Below is a small trained network, with its code and all its weights. Each question gives an input and a target symbol and asks what happens when units are switched off, that is, made to give their printed mean instead of their output.

import numpy as np


def w(rows, s, z=0):
    codes = np.array(rows[::2]) - 128.0
    scale = np.full(codes.shape[1], s)
    scale[-1] = z or s
    return codes * scale


def softmax(a):
    e = np.exp(a - a.max(-1, keepdims=True))
    return e / e.sum(-1, keepdims=True)


def log_softmax(a):
    a = a - a.max(-1, keepdims=True)
    return a - np.log(np.exp(a).sum(-1, keepdims=True))


def net(x, mask):
    ids = ['γδζηλμψ'.index(c) for c in x.split()]
    T = len(ids)
    res = E[ids] + P[:T]
    u = 0
    for l in range(2):
        r = res
        for j in range(3):
            rows = slice(3 * j, 3 * j + 3)
            q, k, v = (r @ M[l][rows].T for M in (Q, K, V))
            z = softmax(np.where(np.tri(T) > 0, q @ k.T / 3**0.5, -1e9)) @ v
            o = O[l][rows]
            res = res + np.where(mask[u + j], z, o[:, -1]) @ o[:, :-1]
        u += 3
    return log_softmax(res[-1] @ U[:, :-1].T + U[:, -1])


Q, K, V, O = {}, {}, {}, {}
E = w([
[206,79,23,153,179,114,46],'γ',
[255,149,174,149,175,152,130],'δ',
[82,125,149,231,73,94,107],'ζ',
[191,117,40,84,108,129,208],'η',
[188,72,108,189,32,150,144],'λ',
[157,217,60,203,87,152,185],'μ',
[97,187,165,55,47,32,146],'ψ',
],0.013)
P = w([
[25,75,135,127,198,158,93],'0',
[112,139,124,169,161,126,91],'1',
[118,163,115,176,128,95,104],'2',
[154,177,94,206,123,67,124],'3',
[204,247,125,217,86,85,118],'4',
[200,214,90,239,78,46,140],'5',
[175,150,40,254,82,10,156],'6',
],0.0056)
Q[0] = w([
[129,9,113,134,102,151,164],'0.h0',
[105,151,91,183,60,53,157],'0.h0',
[70,33,51,66,180,91,161],'0.h0',
[136,103,131,142,147,98,29],'0.h1',
[156,81,102,187,112,100,187],'0.h1',
[192,171,128,92,147,149,194],'0.h1',
[184,87,79,226,150,122,111],'0.h2',
[216,146,74,160,120,1,88],'0.h2',
[160,160,166,138,48,58,120],'0.h2',
],0.0075)
K[0] = w([
[73,8,123,148,134,176,139],'0.h0',
[33,109,60,150,25,77,170],'0.h0',
[98,89,47,19,229,150,30],'0.h0',
[131,152,83,254,122,155,109],'0.h1',
[253,205,141,109,87,166,216],'0.h1',
[113,165,194,101,122,138,146],'0.h1',
[188,196,131,243,107,144,182],'0.h2',
[217,227,152,118,88,48,212],'0.h2',
[98,209,191,106,68,16,202],'0.h2',
],0.0075)
V[0] = w([
[136,35,110,63,141,179,89],'0.h0',
[116,200,91,124,98,91,74],'0.h0',
[166,212,254,101,199,188,138],'0.h0',
[204,179,101,121,79,86,166],'0.h1',
[136,86,182,174,140,206,153],'0.h1',
[143,156,115,161,178,72,130],'0.h1',
[212,90,199,71,135,26,45],'0.h2',
[166,86,244,246,164,207,109],'0.h2',
[199,142,225,147,73,92,250],'0.h2',
],0.0064)
O[0] = w([
[163,139,171,92,188,132,173,40],'0.h0',
[144,125,104,191,86,115,166,171],'0.h0',
[78,96,64,109,181,83,146,116],'0.h0',
[200,191,72,195,147,186,166,223],'0.h1',
[85,176,135,85,71,137,150,133],'0.h1',
[92,206,80,170,131,171,140,203],'0.h1',
[133,3,1,174,118,17,93,203],'0.h2',
[82,71,121,211,152,198,141,198],'0.h2',
[146,88,96,234,134,95,206,255],'0.h2',
],0.0065,0.0042)
Q[1] = w([
[171,194,133,133,72,133,159],'1.h0',
[157,145,102,182,188,175,99],'1.h0',
[154,122,106,176,177,103,132],'1.h0',
[231,145,89,210,125,198,167],'1.h1',
[133,139,141,200,134,93,106],'1.h1',
[100,79,162,51,42,96,149],'1.h1',
[174,174,166,166,110,186,189],'1.h2',
[135,210,131,63,117,226,184],'1.h2',
[102,171,133,169,254,146,68],'1.h2',
],0.0086)
K[1] = w([
[239,132,143,163,178,24,57],'1.h0',
[100,202,128,185,72,44,133],'1.h0',
[127,156,77,254,93,84,115],'1.h0',
[218,89,60,205,44,190,176],'1.h1',
[167,102,67,91,128,94,170],'1.h1',
[63,73,175,157,190,94,73],'1.h1',
[110,205,49,203,115,137,154],'1.h2',
[32,207,197,169,103,173,187],'1.h2',
[155,125,54,90,166,221,64],'1.h2',
],0.0074)
V[1] = w([
[186,114,86,89,235,203,188],'1.h0',
[152,166,107,174,94,166,49],'1.h0',
[134,135,187,234,143,154,72],'1.h0',
[142,101,191,253,165,144,27],'1.h1',
[105,136,161,203,103,74,111],'1.h1',
[95,13,180,120,2,197,137],'1.h1',
[127,176,113,130,29,113,140],'1.h2',
[84,181,61,156,81,114,139],'1.h2',
[116,91,46,133,152,156,126],'1.h2',
],0.0075)
O[1] = w([
[184,126,82,168,172,181,130,117],'1.h0',
[129,110,70,43,94,180,103,241],'1.h0',
[85,44,190,109,112,204,157,253],'1.h0',
[111,120,254,177,174,76,46,247],'1.h1',
[115,146,212,136,168,161,115,184],'1.h1',
[232,180,129,178,91,164,124,26],'1.h1',
[123,158,119,169,165,138,100,145],'1.h2',
[82,189,91,140,128,105,87,205],'1.h2',
[136,148,68,89,52,183,68,217],'1.h2',
],0.0081,0.0059)
U = w([
[152,143,71,39,141,181,27,68],'γ',
[115,51,97,169,254,146,192,186],'δ',
[70,102,154,65,81,165,171,175],'ζ',
[154,110,59,73,94,179,220,203],'η',
[252,132,145,133,80,161,144,1],'λ',
[86,227,106,86,202,231,120,63],'μ',
[157,152,106,111,145,32,139,212],'ψ',
],0.0048,0.0022)

Each question gives the input, a string of symbols that net reads in full, and the target symbol t.
The units are the heads (3 rows each of Q, K, V and O). Each row of codes is followed by its name. A weight is (code - 128) times the scale printed after its matrix; where a second scale follows, it is the last column's (O and U).
mask holds one flag per head, layer by layer. A switched-off head (its flag False) gives its mean, the last column of its rows in O, instead of its output. The means were averaged over made-up inputs and are rounded, as every weight is.
A unit's drop is (log p(t) with every unit on - log p(t) with that unit switched off) / (log p(t) with every unit on - log p(t) with every unit switched off).
The circuit of an input: a set's keep is (log p(t) with only the set's units on - log p(t) with every unit switched off) / (log p(t) with every unit on - log p(t) with every unit switched off). Starting from all 6 units, units are removed one at a time, each time the one whose removal leaves the highest keep (on an exact tie, the one counted first), for as long as the keep stays at least 0.8.
circuit, biggest first: the units of the circuit, biggest drop first
most important unit: the unit with the biggest drop
which heads matter: for each layer, one digit per head in row order, 1 if its drop is at least 0.15 and else 0, layers parted by /
drop when u is switched off: that unit's drop, to one decimal
input η δ ζ δ, target ζ: circuit, biggest first => 1.h0, 0.h0
input η γ δ η η ζ, target η: circuit, biggest first => 1.h1
input ζ η ζ ψ, target ψ: circuit, biggest first => 0.h2, 1.h0
input η ψ ψ, target ψ: circuit, biggest first => 1.h0, 0.h2
input δ δ η γ δ μ ζ, target μ: which heads matter => 111 / 001
input γ η δ δ ψ δ, target ψ: which heads matter => 101 / 100
input δ δ δ ζ, target ζ: circuit, biggest first => 1.h0, 0.h0, 0.h2
input δ γ δ ζ γ, target ζ: which heads matter => 100 / 100
input γ η δ δ, target η: which heads matter => 100 / 011
input δ γ δ γ ψ γ, target ψ: which heads matter => 101 / 100
input γ γ λ μ η, target μ: circuit, biggest first => 1.h2, 0.h2
input ζ γ μ, target μ: circuit, biggest first => 0.h2, 1.h2
input γ η δ δ η λ η, target λ: which heads matter => 100 / 010
input γ γ δ δ γ, target δ: circuit, biggest first => 0.h2, 1.h1
input δ δ γ λ δ λ δ, target λ: circuit, biggest first => 1.h1, 0.h0
input δ μ η, target μ: most important unit => 0.h2
input γ δ δ, target δ: circuit, biggest first => 0.h0, 0.h2, 1.h0
input γ λ γ, target λ: drop when 1.h0 is switched off => 0.0
input μ γ δ ψ δ δ λ, target λ: drop when 1.h1 is switched off => 0.9
input γ δ λ δ, target λ: circuit, biggest first => 1.h1
input ζ δ μ, target μ: drop when 0.h2 is switched off => 0.4
input δ γ η δ ζ, target η: drop when 0.h1 is switched off => 0.0
